Below are the code and all the weights of a small trained network. Each question names an input and a class and asks about switching units off, where a switched-off unit gives its printed mean instead of its output.

import numpy as np


def w(rows, s, z=0):
    codes = np.array(rows[::2]) - 128.0
    scale = np.full(codes.shape[1], s)
    scale[-1] = z or s
    return codes * scale


def norm(h):
    return h / np.sqrt((h * h).mean(-1, keepdims=True) + 1e-5)


def f(y):
    return np.maximum(y, 0)


def log_softmax(a):
    a = a - a.max(-1, keepdims=True)
    return a - np.log(np.exp(a).sum(-1, keepdims=True))


def net(x, mask):
    res = np.array(x, float).reshape(1, 7) / 4 @ E
    u = 0
    for l in range(4):
        y = f(norm(res) @ A[l][:, :-1].T + A[l][:, -1])
        res = res + np.where(mask[u : u + 9], y, B[l][:, -1]) @ B[l][:, :-1]
        u += 9
    return log_softmax(norm(res)[-1] @ U[:, :-1].T + U[:, -1])


A, B = {}, {}
E = w([
[238,167,86,187,93,167,161,181],'x0',
[129,126,128,129,127,129,127,128],'x1',
[178,60,113,80,174,176,208,36],'x2',
[97,96,91,199,158,152,123,124],'x3',
[72,169,213,208,55,168,213,86],'x4',
[81,205,67,71,114,253,95,118],'x5',
[128,131,129,129,129,127,127,128],'x6',
],0.0039)
A[0] = w([
[105,121,94,98,98,171,125,146,1],'L0N1',
[123,133,69,255,203,136,102,103,125],'L0N2',
[133,157,137,163,121,173,156,176,147],'L0N3',
[200,169,182,52,84,123,113,109,177],'L0N4',
[132,130,138,85,185,223,167,109,105],'L0N5',
[97,150,144,141,134,187,88,208,121],'L0N6',
[87,174,117,138,115,99,123,59,188],'L0N7',
[73,89,83,229,231,193,115,116,80],'L0N8',
[108,107,105,80,181,102,67,117,119],'L0N9',
],0.006,0.0032)
B[0] = w([
[119,201,110,104,172,143,112,99,143],'L0N1',
[179,128,197,28,63,106,134,173,234],'L0N2',
[112,89,130,168,115,154,150,142,233],'L0N3',
[154,80,168,64,55,148,103,168,253],'L0N4',
[125,163,102,146,115,73,141,97,240],'L0N5',
[124,175,96,169,124,90,93,115,220],'L0N6',
[79,91,135,150,104,149,141,134,241],'L0N7',
[176,143,189,2,61,122,113,136,231],'L0N8',
[95,113,146,146,150,159,149,152,232],'L0N9',
],0.0072,0.0028)
A[1] = w([
[187,178,107,134,120,206,143,162,135],'L1N1',
[173,89,114,89,164,168,126,87,123],'L1N2',
[148,107,98,130,199,125,144,57,64],'L1N3',
[153,92,106,118,155,125,160,2,91],'L1N4',
[143,149,101,179,165,88,129,98,51],'L1N5',
[158,149,114,204,174,105,139,102,2],'L1N6',
[142,95,70,83,167,91,69,115,101],'L1N7',
[54,225,74,79,123,137,140,101,98],'L1N8',
[163,123,133,106,197,126,73,136,77],'L1N9',
],0.0067,0.0081)
B[1] = w([
[140,17,14,84,114,151,96,89,254],'L1N1',
[140,225,109,119,76,60,190,85,208],'L1N2',
[110,178,137,54,86,84,129,212,138],'L1N3',
[95,248,79,140,114,30,132,129,197],'L1N4',
[132,185,253,122,29,142,175,92,128],'L1N5',
[60,8,104,175,234,203,28,208,128],'L1N6',
[101,211,200,158,191,206,186,110,191],'L1N7',
[232,95,88,148,135,226,22,20,218],'L1N8',
[68,151,190,147,192,212,235,201,151],'L1N9',
],0.0048,0.0028)
A[2] = w([
[93,134,142,243,87,116,67,182,170],'L2N1',
[156,101,56,62,156,121,56,175,159],'L2N2',
[135,175,99,85,238,185,156,206,2],'L2N3',
[177,163,53,66,207,146,184,120,57],'L2N4',
[91,63,192,205,198,27,177,155,102],'L2N5',
[228,88,50,97,114,83,200,47,46],'L2N6',
[205,61,49,186,155,209,150,185,42],'L2N7',
[99,162,125,187,91,173,236,86,50],'L2N8',
[206,95,80,68,253,120,117,178,99],'L2N9',
],0.0045,0.0033)
B[2] = w([
[149,172,75,80,163,128,180,155,251],'L2N1',
[105,152,186,190,127,182,196,171,237],'L2N2',
[31,136,247,197,181,172,104,158,152],'L2N3',
[76,151,214,191,86,153,143,142,176],'L2N4',
[216,156,71,141,148,197,65,70,231],'L2N5',
[64,179,74,167,74,32,182,107,232],'L2N6',
[184,65,37,174,95,111,171,223,172],'L2N7',
[66,124,156,123,155,143,205,184,192],'L2N8',
[67,142,254,203,167,174,168,191,197],'L2N9',
],0.0051,0.0028)
A[3] = w([
[2,61,170,98,199,72,82,47,24],'L3N1',
[80,96,180,190,72,183,179,75,83],'L3N2',
[117,107,149,21,107,129,112,153,103],'L3N3',
[213,58,197,196,182,25,124,108,97],'L3N4',
[107,174,116,166,143,68,51,184,108],'L3N5',
[169,142,136,182,121,35,117,142,160],'L3N6',
[116,214,77,165,90,104,23,200,47],'L3N7',
[22,110,140,94,149,138,25,50,56],'L3N8',
[128,112,71,107,81,210,212,140,255],'L3N9',
],0.0062,0.0036)
B[3] = w([
[201,85,51,206,102,76,180,247,156],'L3N1',
[107,167,174,119,230,165,103,195,189],'L3N2',
[182,121,181,71,59,125,129,107,164],'L3N3',
[97,155,89,80,136,239,20,54,172],'L3N4',
[77,187,142,96,107,99,215,56,151],'L3N5',
[85,108,61,112,139,178,92,86,176],'L3N6',
[96,94,169,96,161,47,219,2,166],'L3N7',
[235,64,44,198,96,100,174,185,160],'L3N8',
[113,105,171,125,189,76,66,140,254],'L3N9',
],0.0064,0.0074)
U = w([
[53,176,215,172,222,212,166,230,251],'0',
[61,209,80,99,114,36,229,44,128],'1',
[193,102,206,29,44,151,112,151,84],'2',
[157,131,43,137,167,244,30,40,53],'3',
[207,59,50,192,97,89,178,230,108],'4',
],0.011,0.0016)

Each question gives the input, the list of numbers given to net, and the class t.
The units are the neurons (one row each of A and B). Each row of codes is followed by its name. A weight is (code - 128) times the scale printed after its matrix; where a second scale follows, it is the last column's (A, B and U).
mask holds one flag per neuron, layer by layer. A switched-off neuron (its flag False) gives its mean, the last column of its row in B, instead of its output. The means were averaged over made-up inputs and are rounded, as every weight is.
A unit's drop is (log p(t) with every unit on - log p(t) with that unit switched off) / (log p(t) with every unit on - log p(t) with every unit switched off).
The circuit of an input: a set's keep is (log p(t) with only the set's units on - log p(t) with every unit switched off) / (log p(t) with every unit on - log p(t) with every unit switched off). Starting from the 12 units with the biggest drops (on a tie, the unit counted first), units are removed one at a time, each time the one whose removal leaves the highest keep (on an exact tie, the one counted first), for as long as the keep stays at least 0.8.
units of the circuit, in order: the units of the circuit, biggest drop first
unit that matters most: the unit with the biggest drop
k most important neurons: the k neurons with the biggest drops, biggest first
k most important neurons of layer l: the k neurons of layer l with the biggest drops, biggest first
input [1,6,-7,6,2,1,7], class 1: unit that matters most	L0N6
input [7,-5,4,-6,-7,-2,0], class 0: units of the circuit, in order	[L2N9 L1N7]
input [8,3,-8,0,-2,7,-2], class 1: 3 most important neurons	[L0N6 L3N7 L3N5]
input [-5,-5,7,7,2,7,-5], class 1: units of the circuit, in order	[L0N5 L1N4]
input [-2,7,-2,-4,-1,-5,8], class 3: 3 most important neurons	[L3N4 L0N8 L0N2]
input [5,-5,5,2,-7,-7,1], class 0: units of the circuit, in order	[L2N9 L1N7]
input [-4,3,-6,3,4,3,4], class 1: units of the circuit, in order	[L0N6 L3N7]
input [-5,7,3,1,6,-7,-4], class 3: units of the circuit, in order	[L2N5 L3N4]
input [5,3,4,-4,-1,3,-6], class 4: units of the circuit, in order	[L0N8 L2N7]
input [-6,-8,3,-3,-5,3,2], class 4: units of the circuit, in order	[L3N1 L3N8]
input [-5,3,4,-1,6,-6,2], class 0: 2 most important neurons	[L3N2 L2N8]
input [-2,-8,0,6,-6,1,-7], class 0: 4 most important neurons of layer 2	[L2N9 L2N2 L2N3 L2N5]
input [-4,-7,-5,8,-4,7,-3], class 2: units of the circuit, in order	[L0N8 L3N3]
input [3,6,1,8,-5,-4,4], class 2: units of the circuit, in order	[L0N2]
input [8,-3,6,2,-3,6,1], class 4: 2 most important neurons	[L1N1 L2N7]
input [-5,5,1,-4,-3,1,-1], class 4: 3 most important neurons	[L3N1 L0N2 L0N8]
input [4,0,1,5,-6,4,-6], class 0: 3 most important neurons	[L2N2 L0N4 L2N9]
input [7,-4,3,-3,-6,4,-8], class 4: 2 most important neurons	[L1N1 L2N7]
input [-2,-5,-6,-6,2,7,3], class 3: 2 most important neurons	[L1N8 L0N2]
input [-3,2,-3,3,4,8,7], class 3: unit that matters most	L1N8
input [-7,-1,8,-2,-5,-1,0], class 1: 3 most important neurons	[L1N2 L1N4 L0N5]
input [3,-2,8,5,-7,8,8], class 1: 3 most important neurons	[L1N2 L0N5 L2N6]
input [-1,-5,7,5,3,2,-2], class 1: 2 most important neurons of layer 0	[L0N5 L0N4]
input [4,3,7,-7,0,-8,5], class 3: 4 most important neurons of layer 0	[L0N8 L0N2 L0N4 L0N5]
input [1,4,4,7,-5,7,-3], class 2: 2 most important neurons	[L0N8 L0N2]
input [-3,-5,-2,3,6,-7,2], class 3: 2 most important neurons	[L2N5 L3N4]
input [-6,0,-4,1,-2,3,-6], class 4: units of the circuit, in order	[L3N8]
input [6,-5,-2,8,1,7,4], class 2: 2 most important neurons	[L0N2 L0N8]
input [4,6,-1,8,7,-2,-6], class 2: 3 most important neurons of layer 0	[L0N2 L0N8 L0N9]
